Here is a tiny trained network, its code and every weight. The questions are about switching its units off for an input and a class, where a switched-off unit gives its printed mean instead of its output.

import numpy as np


def w(rows, s, z=0):
    codes = np.array(rows[::2]) - 128.0
    scale = np.full(codes.shape[1], s)
    scale[-1] = z or s
    return codes * scale


def norm(h):
    return h / np.sqrt((h * h).mean(-1, keepdims=True) + 1e-5)


def f(y):
    return np.maximum(y, 0)


def log_softmax(a):
    a = a - a.max(-1, keepdims=True)
    return a - np.log(np.exp(a).sum(-1, keepdims=True))


def net(x, mask):
    res = np.array(x, float).reshape(1, 8) / 4 @ E
    u = 0
    for l in range(2):
        y = f(norm(res) @ A[l][:, :-1].T + A[l][:, -1])
        res = res + np.where(mask[u : u + 5], y, B[l][:, -1]) @ B[l][:, :-1]
        u += 5
    return log_softmax(norm(res)[-1] @ U[:, :-1].T + U[:, -1])


A, B = {}, {}
E = w([
[124,67,115,162,145,220,137],'x0',
[191,111,148,45,140,101,139],'x1',
[128,109,150,188,144,119,166],'x2',
[132,114,148,128,129,170,155],'x3',
[154,154,186,110,111,131,160],'x4',
[36,131,129,148,130,131,144],'x5',
[124,141,149,136,255,147,124],'x6',
[112,124,157,86,140,60,146],'x7',
],0.0063)
A[0] = w([
[86,72,65,125,137,123,146,254],'0.n0',
[185,143,25,140,94,178,59,121],'0.n1',
[100,210,93,188,254,131,133,105],'0.n2',
[162,99,100,102,138,164,2,11],'0.n3',
[76,150,188,222,120,85,162,64],'0.n4',
],0.0055,0.0021)
B[0] = w([
[148,172,201,118,149,152,188,228],'0.n0',
[198,176,254,231,131,124,73,238],'0.n1',
[67,51,123,124,82,119,39,253],'0.n2',
[117,146,180,216,56,210,142,181],'0.n3',
[169,202,96,214,44,166,169,211],'0.n4',
],0.0069,0.0031)
A[1] = w([
[71,124,107,164,254,108,69,10],'1.n0',
[142,156,170,96,122,68,81,141],'1.n1',
[155,192,148,73,18,18,153,208],'1.n2',
[99,198,107,85,155,32,54,101],'1.n3',
[160,136,94,81,71,98,127,99],'1.n4',
],0.0057,0.0014)
B[1] = w([
[106,151,160,120,120,51,57,166],'1.n0',
[94,63,6,67,124,53,102,189],'1.n1',
[35,75,121,79,234,96,51,254],'1.n2',
[92,68,254,132,128,113,38,190],'1.n3',
[84,110,125,32,188,50,25,167],'1.n4',
],0.0071,0.0064)
U = w([
[201,133,154,11,194,167,254,74],'0',
[52,102,171,43,179,57,5,202],'1',
[66,196,33,161,82,139,210,4],'2',
[194,176,177,232,45,220,97,201],'3',
],0.0091,0.0039)

Each question gives the input, the list of numbers given to net, and the class t.
The units are the neurons (one row each of A and B). Each row of codes is followed by its name. A weight is (code - 128) times the scale printed after its matrix; where a second scale follows, it is the last column's (A, B and U).
mask holds one flag per neuron, layer by layer. A switched-off neuron (its flag False) gives its mean, the last column of its row in B, instead of its output. The means were averaged over made-up inputs and are rounded, as every weight is.
A unit's drop is (log p(t) with every unit on - log p(t) with that unit switched off) / (log p(t) with every unit on - log p(t) with every unit switched off).
The circuit of an input: a set's keep is (log p(t) with only the set's units on - log p(t) with every unit switched off) / (log p(t) with every unit on - log p(t) with every unit switched off). Starting from all 10 units, units are removed one at a time, each time the one whose removal leaves the highest keep (on an exact tie, the one counted first), for as long as the keep stays at least 0.8.
circuit, biggest first: the units of the circuit, biggest drop first
top k neurons: the k neurons with the biggest drops, biggest first
k most important neurons of layer l: the k neurons of layer l with the biggest drops, biggest first
input [3,7,1,3,3,-3,1,5], class 0: circuit, biggest first	[0.n2, 1.n3]
input [3,-1,-5,-7,-3,-7,-6,1], class 3: top neuron	[0.n1]
input [-2,-8,-1,-3,3,-8,0,0], class 3: circuit, biggest first	[0.n1, 1.n4]
input [1,-4,2,6,-4,4,3,6], class 2: circuit, biggest first	[0.n4, 1.n2]
input [-6,-6,3,-4,-4,5,-7,-2], class 2: 2 most important neurons of layer 0	[0.n4, 0.n2]
input [3,0,8,8,-6,-3,1,5], class 3: top 2 neurons	[1.n2, 1.n1]
input [0,8,3,-3,7,-6,7,-3], class 0: circuit, biggest first	[1.n2, 1.n3]
input [1,-5,7,7,-6,-2,4,2], class 3: top 4 neurons	[1.n2, 0.n4, 1.n1, 1.n4]
input [-3,-5,5,-8,-1,0,5,-8], class 3: top 2 neurons	[1.n2, 0.n4]
input [-4,-1,7,7,-4,4,1,-5], class 2: top 2 neurons	[0.n1, 1.n3]
input [7,7,-6,5,0,8,4,5], class 0: 2 most important neurons of layer 1	[1.n2, 1.n3]
input [1,-8,5,4,-4,1,-6,7], class 2: top 2 neurons	[0.n1, 1.n3]
